Below are the code and all the weights of a small trained network. Each question names an input and a class and asks about switching units off, where a switched-off unit gives its printed mean instead of its output.

import numpy as np


def w(rows, s, z=0):
    codes = np.array(rows[::2]) - 128.0
    scale = np.full(codes.shape[1], s)
    scale[-1] = z or s
    return codes * scale


def norm(h):
    return h / np.sqrt((h * h).mean(-1, keepdims=True) + 1e-5)


def f(y):
    return np.maximum(y, 0)


def log_softmax(a):
    a = a - a.max(-1, keepdims=True)
    return a - np.log(np.exp(a).sum(-1, keepdims=True))


def net(x, mask):
    res = np.array(x, float).reshape(1, 4) / 4 @ E
    u = 0
    for l in range(3):
        y = f(norm(res) @ A[l][:, :-1].T + A[l][:, -1])
        res = res + np.where(mask[u : u + 8], y, B[l][:, -1]) @ B[l][:, :-1]
        u += 8
    return log_softmax(norm(res)[-1] @ U[:, :-1].T + U[:, -1])


A, B = {}, {}
E = w([
[194,211,115,189,64],'x0',
[111,97,2,177,71],'x1',
[149,131,110,113,132],'x2',
[138,71,189,78,38],'x3',
],0.0074)
A[0] = w([
[42,58,84,178,56,194],'0.n0',
[128,165,254,122,134,121],'0.n1',
[109,140,93,189,216,76],'0.n2',
[108,178,75,154,50,254],'0.n3',
[13,90,168,141,81,55],'0.n4',
[166,146,153,120,33,70],'0.n5',
[132,129,46,129,128,28],'0.n6',
[162,56,127,55,116,119],'0.n7',
],0.009,0.0019)
B[0] = w([
[176,64,101,68,189,255],'0.n0',
[219,124,91,65,161,247],'0.n1',
[104,182,63,166,102,220],'0.n2',
[247,89,98,180,131,251],'0.n3',
[134,158,71,159,101,185],'0.n4',
[88,165,61,193,92,209],'0.n5',
[136,88,100,160,209,192],'0.n6',
[92,152,64,176,107,204],'0.n7',
],0.011,0.0053)
A[1] = w([
[138,53,138,85,8,254],'1.n0',
[17,111,116,79,150,148],'1.n1',
[101,90,135,91,176,124],'1.n2',
[126,112,157,180,86,125],'1.n3',
[109,75,126,92,96,76],'1.n4',
[166,57,8,132,178,228],'1.n5',
[31,21,125,101,163,131],'1.n6',
[110,187,192,78,133,162],'1.n7',
],0.012,0.0019)
B[1] = w([
[69,184,112,173,242,154],'1.n0',
[223,224,108,155,78,146],'1.n1',
[184,156,86,161,76,146],'1.n2',
[148,159,121,94,131,132],'1.n3',
[141,125,143,177,162,137],'1.n4',
[99,174,211,45,120,251],'1.n5',
[247,216,66,168,125,153],'1.n6',
[150,94,101,91,192,137],'1.n7',
],0.013,0.019)
A[2] = w([
[95,58,79,119,117,1],'2.n0',
[20,205,159,218,237,128],'2.n1',
[170,187,78,15,164,166],'2.n2',
[93,175,7,84,227,232],'2.n3',
[34,190,67,160,150,97],'2.n4',
[117,56,168,211,104,228],'2.n5',
[172,142,171,205,92,64],'2.n6',
[118,212,209,90,63,240],'2.n7',
],0.011,0.00095)
B[2] = w([
[135,92,124,163,138,128],'2.n0',
[34,103,143,167,4,153],'2.n1',
[94,66,166,152,172,252],'2.n2',
[209,49,146,197,31,202],'2.n3',
[65,122,184,215,120,147],'2.n4',
[187,192,169,116,170,128],'2.n5',
[194,191,110,39,100,138],'2.n6',
[26,216,142,118,158,185],'2.n7',
],0.011,0.02)
U = w([
[216,56,163,125,163,166],'0',
[200,252,110,128,141,172],'1',
[84,122,145,213,61,180],'2',
[121,154,193,127,133,235],'3',
[82,161,94,79,168,95],'4',
[78,81,27,107,123,3],'5',
[77,129,34,97,131,10],'6',
[113,83,57,70,56,3],'7',
],0.013,0.0049)

Each question gives the input, the list of numbers given to net, and the class t.
The units are the neurons (one row each of A and B). Each row of codes is followed by its name. A weight is (code - 128) times the scale printed after its matrix; where a second scale follows, it is the last column's (A, B and U).
mask holds one flag per neuron, layer by layer. A switched-off neuron (its flag False) gives its mean, the last column of its row in B, instead of its output. The means were averaged over made-up inputs and are rounded, as every weight is.
A unit's drop is (log p(t) with every unit on - log p(t) with that unit switched off) / (log p(t) with every unit on - log p(t) with every unit switched off).
The circuit of an input: a set's keep is (log p(t) with only the set's units on - log p(t) with every unit switched off) / (log p(t) with every unit on - log p(t) with every unit switched off). Starting from the 12 units with the biggest drops (on a tie, the unit counted first), units are removed one at a time, each time the one whose removal leaves the highest keep (on an exact tie, the one counted first), for as long as the keep stays at least 0.8.
units of the circuit, in order: the units of the circuit, biggest drop first
top k neurons: the k neurons with the biggest drops, biggest first
top k neurons in layer l: the k neurons of layer l with the biggest drops, biggest first
input [-8,8,1,8], class 0: top 4 neurons	0.n0; 1.n6; 2.n3; 2.n7
input [3,3,-6,-2], class 3: top neuron in layer 2	2.n3
input [-5,0,2,1], class 1: top 3 neurons	0.n3; 1.n6; 0.n1
input [2,5,2,-5], class 0: top 2 neurons in layer 1	1.n0; 1.n1
input [4,-5,-3,2], class 0: top 4 neurons	1.n5; 0.n3; 0.n7; 1.n7
input [-5,-5,8,8], class 2: units of the circuit, in order	1.n0; 0.n0; 2.n1; 1.n5
input [-1,-8,7,-7], class 0: top 2 neurons	1.n5; 1.n7
input [-4,1,1,1], class 1: units of the circuit, in order	0.n3; 1.n6
input [0,-4,3,-5], class 2: units of the circuit, in order	0.n0; 2.n1
input [8,7,-2,8], class 1: top 2 neurons in layer 0	0.n3; 0.n5
input [8,2,-3,6], class 1: units of the circuit, in order	0.n3; 2.n3
input [-4,-5,-1,-6], class 2: top 3 neurons	0.n2; 0.n0; 1.n5
input [-6,-3,-2,-4], class 1: top 2 neurons	0.n3; 1.n1
input [6,4,3,6], class 1: units of the circuit, in order	2.n3
input [4,3,6,2], class 3: top 4 neurons in layer 1	1.n5; 1.n6; 1.n1; 1.n2
input [6,8,-1,7], class 0: top 3 neurons	0.n3; 0.n0; 1.n0
input [5,2,-5,2], class 1: top 3 neurons in layer 2	2.n6; 2.n2; 2.n1
input [7,-3,-2,-8], class 2: top 3 neurons in layer 0	0.n2; 0.n1; 0.n0
input [6,-4,5,-8], class 2: top 3 neurons in layer 1	1.n5; 1.n6; 1.n1
input [-8,5,3,-1], class 1: units of the circuit, in order	1.n6
input [2,3,-2,-1], class 4: top 2 neurons	1.n5; 2.n3
input [-8,3,7,-2], class 1: top 2 neurons	1.n6; 0.n3
input [-1,-2,4,-4], class 2: top 3 neurons in layer 0	0.n0; 0.n2; 0.n3
input [5,8,-5,0], class 0: top 2 neurons	0.n3; 0.n0
input [3,-6,2,-3], class 0: top 2 neurons	1.n5; 0.n3
input [-7,-1,1,3], class 1: top 2 neurons	0.n3; 1.n6
